Below are the code and all the weights of a small trained network. Each question names an input and a class and asks about switching units off, where a switched-off unit gives its printed mean instead of its output.

import numpy as np


def w(rows, s, z=0):
    codes = np.array(rows[::2]) - 128.0
    scale = np.full(codes.shape[1], s)
    scale[-1] = z or s
    return codes * scale


def norm(h):
    return h / np.sqrt((h * h).mean(-1, keepdims=True) + 1e-5)


def f(y):
    return np.maximum(y, 0)


def log_softmax(a):
    a = a - a.max(-1, keepdims=True)
    return a - np.log(np.exp(a).sum(-1, keepdims=True))


def net(x, mask):
    res = np.array(x, float).reshape(1, 5) / 4 @ E
    u = 0
    for l in range(2):
        y = f(norm(res) @ A[l][:, :-1].T + A[l][:, -1])
        res = res + np.where(mask[u : u + 3], y, B[l][:, -1]) @ B[l][:, :-1]
        u += 3
    return log_softmax(norm(res)[-1] @ U[:, :-1].T + U[:, -1])


A, B = {}, {}
E = w([
[69,100,125,197],'x0',
[150,80,108,130],'x1',
[129,212,41,94],'x2',
[110,154,128,200],'x3',
[90,83,255,133],'x4',
],0.0088)
A[0] = w([
[125,37,67,40,49],'0.n1',
[56,152,46,225,4],'0.n2',
[235,2,92,190,93],'0.n3',
],0.008,0.0041)
B[0] = w([
[131,5,87,113,216],'0.n1',
[62,135,111,170,232],'0.n2',
[182,181,154,139,253],'0.n3',
],0.013,0.0029)
A[1] = w([
[128,42,156,125,142],'1.n1',
[149,44,40,69,115],'1.n2',
[183,2,83,57,2],'1.n3',
],0.0066,0.0037)
B[1] = w([
[99,64,249,183,228],'1.n1',
[209,149,114,72,251],'1.n2',
[113,2,17,57,218],'1.n3',
],0.0081,0.0032)
U = w([
[143,186,24,103,143],'0',
[100,229,198,45,141],'1',
[118,133,139,123,2],'2',
[185,33,92,52,153],'3',
[72,66,236,162,180],'4',
[6,157,65,232,167],'5',
[207,165,164,183,98],'6',
],0.022,0.0099)

Each question gives the input, the list of numbers given to net, and the class t.
The units are the neurons (one row each of A and B). Each row of codes is followed by its name. A weight is (code - 128) times the scale printed after its matrix; where a second scale follows, it is the last column's (A, B and U).
mask holds one flag per neuron, layer by layer. A switched-off neuron (its flag False) gives its mean, the last column of its row in B, instead of its output. The means were averaged over made-up inputs and are rounded, as every weight is.
A unit's drop is (log p(t) with every unit on - log p(t) with that unit switched off) / (log p(t) with every unit on - log p(t) with every unit switched off).
The circuit of an input: a set's keep is (log p(t) with only the set's units on - log p(t) with every unit switched off) / (log p(t) with every unit on - log p(t) with every unit switched off). Starting from all 6 units, units are removed one at a time, each time the one whose removal leaves the highest keep (on an exact tie, the one counted first), for as long as the keep stays at least 0.8.
circuit, biggest first: the units of the circuit, biggest drop first
k most important neurons: the k neurons with the biggest drops, biggest first
k most important neurons of layer l: the k neurons of layer l with the biggest drops, biggest first
drop of u: that unit's drop, to one decimal
input [-4,-1,3,6,5], class 1: circuit, biggest first : (1.n1)
input [0,2,4,-8,-8], class 3: 2 most important neurons : (0.n1, 1.n3)
input [-3,6,7,5,7], class 1: 2 most important neurons : (0.n1, 1.n1)
input [-7,-4,-2,7,-2], class 1: circuit, biggest first : (0.n1, 1.n3)
input [-5,-3,1,3,-1], class 1: 2 most important neurons of layer 1 : (1.n3, 1.n2)
input [6,6,8,-8,-6], class 3: 2 most important neurons of layer 0 : (0.n1, 0.n3)
input [4,-4,2,-1,-7], class 5: 2 most important neurons of layer 0 : (0.n2, 0.n1)
input [-5,7,-7,2,-5], class 6: drop of 1.n3 : -0.1
input [5,7,7,2,-4], class 5: drop of 1.n3 : 0.1
input [-1,7,-7,1,-4], class 6: drop of 0.n3 : 1.5
input [-1,5,6,-5,-4], class 3: drop of 0.n1 : 0.5
